Here is a tiny trained network, its code and every weight. The questions are about switching its units off for an input and a target symbol, where a switched-off unit gives its printed mean instead of its output.

import numpy as np


def w(rows, s, z=0):
    codes = np.array(rows[::2]) - 128.0
    scale = np.full(codes.shape[1], s)
    scale[-1] = z or s
    return codes * scale


def f(y):
    return y / 2 * (1 + np.tanh(0.7978845608 * (y + 0.044715 * y**3)))


def softmax(a):
    e = np.exp(a - a.max(-1, keepdims=True))
    return e / e.sum(-1, keepdims=True)


def log_softmax(a):
    a = a - a.max(-1, keepdims=True)
    return a - np.log(np.exp(a).sum(-1, keepdims=True))


def net(x, mask):
    ids = ['ΓΠΩζμσ'.index(c) for c in x.split()]
    T = len(ids)
    res = E[ids] + P[:T]
    u = 0
    for l in range(3):
        r = res
        for j in range(2):
            rows = slice(4 * j, 4 * j + 4)
            q, k, v = (r @ M[l][rows].T for M in (Q, K, V))
            z = softmax(np.where(np.tri(T) > 0, q @ k.T / 4**0.5, -1e9)) @ v
            o = O[l][rows]
            res = res + np.where(mask[u + j], z, o[:, -1]) @ o[:, :-1]
        u += 2
        y = f(res @ A[l][:, :-1].T + A[l][:, -1])
        res = res + np.where(mask[u : u + 4], y, B[l][:, -1]) @ B[l][:, :-1]
        u += 4
    return log_softmax(res[-1] @ U[:, :-1].T + U[:, -1])


Q, K, V, O, A, B = {}, {}, {}, {}, {}, {}
E = w([
[164,180,232,73,153,143,205],'Γ',
[129,118,181,91,128,67,123],'Π',
[77,108,224,129,153,251,119],'Ω',
[148,244,48,187,218,169,167],'ζ',
[92,222,187,137,48,140,183],'μ',
[171,175,180,180,127,148,48],'σ',
],0.016)
P = w([
[124,23,72,113,146,82,122],'0',
[210,76,102,124,122,162,123],'1',
[216,111,109,114,120,176,110],'2',
[195,137,120,102,127,175,100],'3',
[169,157,129,91,132,169,87],'4',
[157,173,129,88,135,158,74],'5',
[136,191,132,91,133,143,64],'6',
[122,207,150,103,135,122,66],'7',
[106,223,170,119,140,105,66],'8',
[90,239,193,127,143,87,69],'9',
[73,255,217,122,158,74,66],'10',
],0.0082)
Q[0] = w([
[146,111,109,16,143,71,205],'0.h1',
[126,171,175,115,119,151,152],'0.h1',
[180,125,146,164,71,231,95],'0.h1',
[207,75,117,254,153,85,182],'0.h1',
[203,211,154,113,176,220,161],'0.h2',
[136,203,210,118,114,140,121],'0.h2',
[158,165,146,128,92,145,157],'0.h2',
[164,112,148,207,161,79,59],'0.h2',
],0.01)
K[0] = w([
[114,137,222,75,62,97,16],'0.h1',
[115,195,135,211,146,112,112],'0.h1',
[165,152,13,155,170,150,70],'0.h1',
[194,13,191,226,80,95,178],'0.h1',
[105,205,156,108,129,126,97],'0.h2',
[94,212,165,180,149,46,91],'0.h2',
[145,234,91,98,61,136,108],'0.h2',
[164,127,2,144,222,106,137],'0.h2',
],0.0089)
V[0] = w([
[68,146,110,71,111,116,189],'0.h1',
[121,120,86,37,146,147,163],'0.h1',
[125,168,47,169,158,113,89],'0.h1',
[118,143,90,74,119,191,117],'0.h1',
[80,156,68,177,117,144,168],'0.h2',
[107,254,155,140,138,105,113],'0.h2',
[110,149,113,116,178,150,151],'0.h2',
[169,153,75,98,145,105,100],'0.h2',
],0.0083)
O[0] = w([
[131,119,198,187,92,119,238,86],'0.h1',
[175,146,176,229,135,71,162,108],'0.h1',
[255,165,154,178,74,198,120,194],'0.h1',
[198,133,196,254,140,173,186,149],'0.h1',
[89,160,167,18,150,156,181,136],'0.h2',
[182,239,114,62,98,197,133,254],'0.h2',
[79,117,139,155,161,56,154,143],'0.h2',
[93,166,200,211,150,129,140,135],'0.h2',
],0.0061,0.01)
A[0] = w([
[72,73,68,154,80,183,160,21],'0.n1',
[163,122,162,114,128,27,55,195],'0.n2',
[160,28,138,255,164,88,156,2],'0.n3',
[68,152,124,62,94,167,169,186],'0.n4',
],0.0077,0.0054)
B[0] = w([
[216,197,164,91,102,113,34,118],'0.n1',
[99,202,204,18,73,192,144,196],'0.n2',
[87,57,146,168,154,229,178,128],'0.n3',
[254,107,127,222,78,142,159,254],'0.n4',
],0.0075,0.0055)
Q[1] = w([
[182,179,253,109,191,155,111],'1.h1',
[163,101,132,127,179,68,191],'1.h1',
[161,106,58,182,140,149,222],'1.h1',
[52,70,118,123,110,81,165],'1.h1',
[224,147,132,72,185,162,134],'1.h2',
[108,166,186,61,85,211,129],'1.h2',
[124,96,165,135,74,31,69],'1.h2',
[110,1,167,55,144,164,159],'1.h2',
],0.0094)
K[1] = w([
[144,204,112,246,165,220,151],'1.h1',
[117,102,103,141,86,172,153],'1.h1',
[142,113,229,127,56,199,140],'1.h1',
[120,76,119,74,111,99,144],'1.h1',
[124,187,139,165,105,210,115],'1.h2',
[151,191,111,217,161,164,93],'1.h2',
[165,124,62,89,138,62,143],'1.h2',
[160,113,94,125,190,133,133],'1.h2',
],0.011)
V[1] = w([
[3,108,75,106,111,102,112],'1.h1',
[141,160,200,200,116,118,105],'1.h1',
[172,145,162,166,184,144,61],'1.h1',
[39,171,25,229,245,181,232],'1.h1',
[148,160,142,130,156,42,199],'1.h2',
[135,76,171,162,95,187,126],'1.h2',
[134,163,160,143,119,1,125],'1.h2',
[104,144,127,91,229,145,162],'1.h2',
],0.0062)
O[1] = w([
[222,116,119,165,152,171,79,6],'1.h1',
[102,121,165,156,151,108,130,167],'1.h1',
[94,171,140,87,156,129,144,191],'1.h1',
[128,134,62,162,131,67,2,169],'1.h1',
[157,119,127,89,152,160,119,88],'1.h2',
[44,136,126,135,73,156,57,158],'1.h2',
[225,131,116,69,142,132,98,87],'1.h2',
[130,84,141,142,177,103,90,91],'1.h2',
],0.0083,0.015)
A[1] = w([
[128,71,175,59,133,81,165,44],'1.n1',
[130,22,131,107,129,149,111,1],'1.n2',
[254,69,24,136,199,56,218,50],'1.n3',
[201,174,108,212,120,166,178,213],'1.n4',
],0.0081,0.0047)
B[1] = w([
[77,127,65,121,166,178,164,140],'1.n1',
[142,113,49,155,157,143,135,130],'1.n2',
[248,155,130,185,166,159,222,131],'1.n3',
[125,89,117,72,93,114,133,254],'1.n4',
],0.014,0.0086)
Q[2] = w([
[59,179,207,64,146,72,167],'2.h1',
[144,147,73,158,161,145,145],'2.h1',
[131,103,195,158,128,89,171],'2.h1',
[139,200,139,97,82,160,150],'2.h1',
[135,165,130,76,9,130,123],'2.h2',
[239,83,111,148,246,154,123],'2.h2',
[107,206,115,180,112,104,111],'2.h2',
[166,73,201,171,79,95,182],'2.h2',
],0.012)
K[2] = w([
[141,224,178,89,111,56,158],'2.h1',
[105,84,138,135,175,144,152],'2.h1',
[222,147,94,143,146,110,189],'2.h1',
[109,250,175,112,121,116,105],'2.h1',
[167,210,94,151,100,150,135],'2.h2',
[145,18,165,144,128,171,120],'2.h2',
[101,231,134,132,155,142,130],'2.h2',
[81,39,44,122,143,93,170],'2.h2',
],0.011)
V[2] = w([
[183,183,136,191,160,166,131],'2.h1',
[33,107,156,152,140,79,177],'2.h1',
[93,90,86,87,8,144,58],'2.h1',
[155,65,245,218,91,233,45],'2.h1',
[153,99,123,96,2,128,125],'2.h2',
[142,234,110,189,122,98,142],'2.h2',
[171,178,66,135,191,88,47],'2.h2',
[114,116,222,148,138,65,111],'2.h2',
],0.008)
O[2] = w([
[114,159,144,160,86,148,144,125],'2.h1',
[93,75,134,131,159,130,96,126],'2.h1',
[155,164,147,116,185,58,200,214],'2.h1',
[123,249,195,124,100,163,113,114],'2.h1',
[117,185,134,104,149,124,136,173],'2.h2',
[145,109,138,114,215,144,135,251],'2.h2',
[83,119,101,118,122,175,102,129],'2.h2',
[119,116,207,164,154,127,128,103],'2.h2',
],0.012,0.014)
A[2] = w([
[58,175,123,160,133,61,198,131],'2.n1',
[169,249,117,154,109,127,2,47],'2.n2',
[23,47,240,145,74,46,61,246],'2.n3',
[68,128,114,151,229,123,101,3],'2.n4',
],0.008,0.0039)
B[2] = w([
[220,72,221,144,209,230,33,250],'2.n1',
[213,115,42,165,170,155,195,248],'2.n2',
[71,24,124,233,116,69,240,148],'2.n3',
[96,159,210,128,2,174,15,196],'2.n4',
],0.006,0.017)
U = w([
[218,109,78,116,67,216,88,3],'Γ',
[86,192,3,83,95,146,194,140],'Π',
[143,158,71,173,75,120,144,145],'Ω',
[158,156,82,87,54,123,35,169],'ζ',
[213,164,45,146,162,122,110,117],'μ',
[144,182,134,92,35,240,86,137],'σ',
],0.0056,0.0062)

Each question gives the input, a string of symbols that net reads in full, and the target symbol t.
The units are the heads (4 rows each of Q, K, V and O) and the neurons (one row each of A and B). Each row of codes is followed by its name. A weight is (code - 128) times the scale printed after its matrix; where a second scale follows, it is the last column's (O, A, B and U).
mask holds one flag per unit, layer by layer, with each layer's heads first. A switched-off unit (its flag False) gives its mean, the last column of its rows in O or B, instead of its output. The means were averaged over made-up inputs and are rounded, as every weight is.
A unit's drop is (log p(t) with every unit on - log p(t) with that unit switched off) / (log p(t) with every unit on - log p(t) with every unit switched off).
The circuit of an input: a set's keep is (log p(t) with only the set's units on - log p(t) with every unit switched off) / (log p(t) with every unit on - log p(t) with every unit switched off). Starting from the 12 units with the biggest drops (on a tie, the unit counted first), units are removed one at a time, each time the one whose removal leaves the highest keep (on an exact tie, the one counted first), for as long as the keep stays at least 0.8.
units of the circuit, in order: the units of the circuit, biggest drop first
unit that matters most: the unit with the biggest drop
k most important neurons: the k neurons with the biggest drops, biggest first
k most important neurons of layer l: the k neurons of layer l with the biggest drops, biggest first
which heads matter: for each layer, one digit per head in row order, 1 if its drop is at least 0.15 and else 0, layers parted by /
input σ Γ ζ Π Π Π Π σ μ Γ, target Π: which heads matter	11 / 10 / 11
input μ Π σ σ μ Ω σ Ω Π μ Ω, target μ: units of the circuit, in order	[2.h1 2.h2]
input μ ζ σ ζ Π Π Π Γ Ω, target Ω: unit that matters most	2.n3
input μ σ μ σ μ ζ Γ, target Π: 2 most important neurons of layer 2	[2.n1 2.n4]
input μ μ σ ζ σ, target μ: units of the circuit, in order	[2.h1 2.n4]
input ζ σ σ Π Ω μ σ μ, target Π: 2 most important neurons of layer 1	[1.n4 1.n3]
input Ω σ Ω Ω Γ, target Ω: which heads matter	00 / 01 / 11
input μ σ Γ Ω μ Π, target μ: which heads matter	01 / 10 / 11
input Ω Ω σ Γ σ μ Γ σ μ μ Π, target μ: 2 most important neurons of layer 2	[2.n1 2.n4]
input σ σ ζ σ σ σ Γ σ ζ Ω Γ, target ζ: units of the circuit, in order	[1.h1 2.h1 0.h1 2.n4]
input Ω Ω Γ ζ σ σ μ σ ζ, target σ: which heads matter	10 / 10 / 01
input Ω ζ ζ, target ζ: 2 most important neurons	[2.n4 1.n2]
input σ μ σ Ω Ω Γ, target Ω: 4 most important neurons	[1.n4 2.n3 0.n4 2.n4]
input μ Γ ζ, target Π: which heads matter	00 / 01 / 01
input σ σ Ω σ σ Ω μ Γ, target μ: units of the circuit, in order	[2.h2 2.h1]
input μ ζ ζ μ μ Π ζ ζ Ω, target ζ: which heads matter	00 / 10 / 11
input ζ Π Π Π, target ζ: most important neuron of layer 1	[1.n3]
input σ μ Γ ζ μ μ Γ Ω μ σ, target μ: which heads matter	10 / 11 / 10
input μ μ ζ μ Γ ζ μ, target μ: which heads matter	00 / 10 / 10
input ζ ζ σ ζ ζ, target σ: unit that matters most	2.h2
input σ Γ μ σ Π ζ, target ζ: which heads matter	11 / 11 / 10
input σ σ μ ζ, target Π: which heads matter	10 / 11 / 01
input σ σ Π Γ σ σ σ σ σ μ Π, target σ: 2 most important neurons of layer 2	[2.n1 2.n2]
input ζ ζ Π, target ζ: 4 most important neurons	[2.n4 0.n2 2.n2 0.n4]
input μ σ μ σ Γ Ω Π, target Ω: 2 most important neurons	[1.n4 0.n2]
input σ σ μ Π Π Π, target Π: which heads matter	10 / 10 / 10
input μ Π Γ, target μ: units of the circuit, in order	[2.h2 2.h1 0.h1]
input μ Ω Ω, target μ: which heads matter	00 / 10 / 11
input Ω Ω μ μ σ μ Ω σ Π, target σ: 3 most important neurons	[1.n1 0.n2 1.n4]
